Small tables with named rows and columns. After each table, cells are looked up by row and column.

gilerik =
|  | pidafu | zuvuk | lofomi | salage | tolumag | riv | duti |
|---|---|---|---|---|---|---|---|
| bufogu | 356 | 627 | 210 | 345 | 336 | 570 | 520 |
| mivor | 189 | 378 | 457 | 484 | 187 | 77 | 373 |
| dol | 328 | 417 | 404 | 671 | 456 | 462 | 613 |
| sab | 410 | 733 | 334 | 557 | 435 | 340 | 416 |
| sumozep | 249 | 315 | 608 | 434 | 108 | 260 | 256 |
| dibiza | 408 | 602 | 391 | 674 | 381 | 320 | 386 |
| koz | 299 | 292 | 326 | 443 | 441 | 415 | 352 |
| kolip | 237 | 435 | 508 | 520 | 267 | 163 | 351 |
| goral | 454 | 485 | 364 | 845 | 438 | 268 | 129 |
| gida | 227 | 175 | 379 | 528 | 471 | 276 | 363 |

mivor, tolumag -> 187
mivor, pidafu -> 189
bufogu, riv -> 570
gida, duti -> 363
sumozep, pidafu -> 249
goral, zuvuk -> 485
koz, salage -> 443
Row with the largest pidafu: goral

damapal =
	zur	gozi	kikiz	soguni	pibul	pekot	lam	viduzo
kib	96	248	162	193	42	149	149	114
fasof	68	164	157	233	7	176	142	168
sen	55	168	164	237	17	179	140	168
pel	105	238	168	179	32	147	130	117
tezal	65	164	157	232	6	177	142	168
vul	105	236	168	178	28	147	127	118
lakedek	92	247	161	191	38	151	150	116
fupebom	54	170	164	238	19	178	141	168

zur of sen: 55
zur of fupebom: 54
lam of vul: 127
zur of lakedek: 92
gozi of kib: 248
kikiz of kib: 162
kikiz of sen: 164
pibul of kib: 42
soguni of pel: 179
pekot of vul: 147
pibul of vul: 28
pekot of lakedek: 151
viduzo of sen: 168
soguni of tezal: 232
lam of tezal: 142
lam of pel: 130
Row with the largest soguni: fupebom

Table feb
|  | bon | tozedin | kube |
|---|---|---|---|
| zana | 196 | 188 | 189 |
| fuz | 163 | 150 | 104 |
| vesi | 144 | 157 | 211 |
| sosun | 146 | 150 | 195 |
| neno | 253 | 242 | 232 |
| vin | 235 | 230 | 242 |
| gaduda | 141 | 139 | 174 |
| ropab | 41 | 44 | 25 |

bon of neno: 253
bon of vin: 235
kube of ropab: 25
kube of vesi: 211
bon of sosun: 146
tozedin of neno: 242
kube of vin: 242

Table sir
,nivib,sel,binud,nekebad,tetuzil,tiz,zipobo
sorin,6.272,3.820,6.636,7.392,0.995,2.582,1.147
mar,4.958,3.706,7.968,3.186,5.216,2.974,5.094
vakol,7.185,5.596,7.107,2.828,3.495,3.181,2.176
beb,4.003,4.188,3.751,7.151,4.997,5.774,7.415
fafa,6.001,3.171,2.907,7.393,3.871,6.606,6.562
fepe,5.105,3.545,6.144,5.462,4.399,4.150,5.356
let,2.023,3.866,4.744,3.725,9.373,6.497,7.929
bofa,1.519,8.959,3.591,9.700,3.985,4.111,7.591
sobalim,3.292,6.285,1.910,3.276,9.621,8.851,5.481
sog,4.060,5.091,7.075,0.017,8.876,5.111,5.677
nof,3.184,4.089,2.369,6.656,7.212,7.598,5.505
delimat,5.104,6.659,6.297,2.516,5.832,4.095,4.752
niteti,6.572,3.789,3.620,4.249,5.402,6.873,4.388

sobalim, nivib => 3.292
beb, binud => 3.751
fafa, tiz => 6.606
sorin, tiz => 2.582
bofa, tiz => 4.111
nof, sel => 4.089
sorin, tetuzil => 0.995
vakol, sel => 5.596
bofa, binud => 3.591
sobalim, binud => 1.910
sog, zipobo => 5.677
sorin, nekebad => 7.392
niteti, zipobo => 4.388
nof, nekebad => 6.656
sog, nekebad => 0.017
let, tetuzil => 9.373
nof, tetuzil => 7.212
sog, nivib => 4.060
niteti, nekebad => 4.249
let, nekebad => 3.725

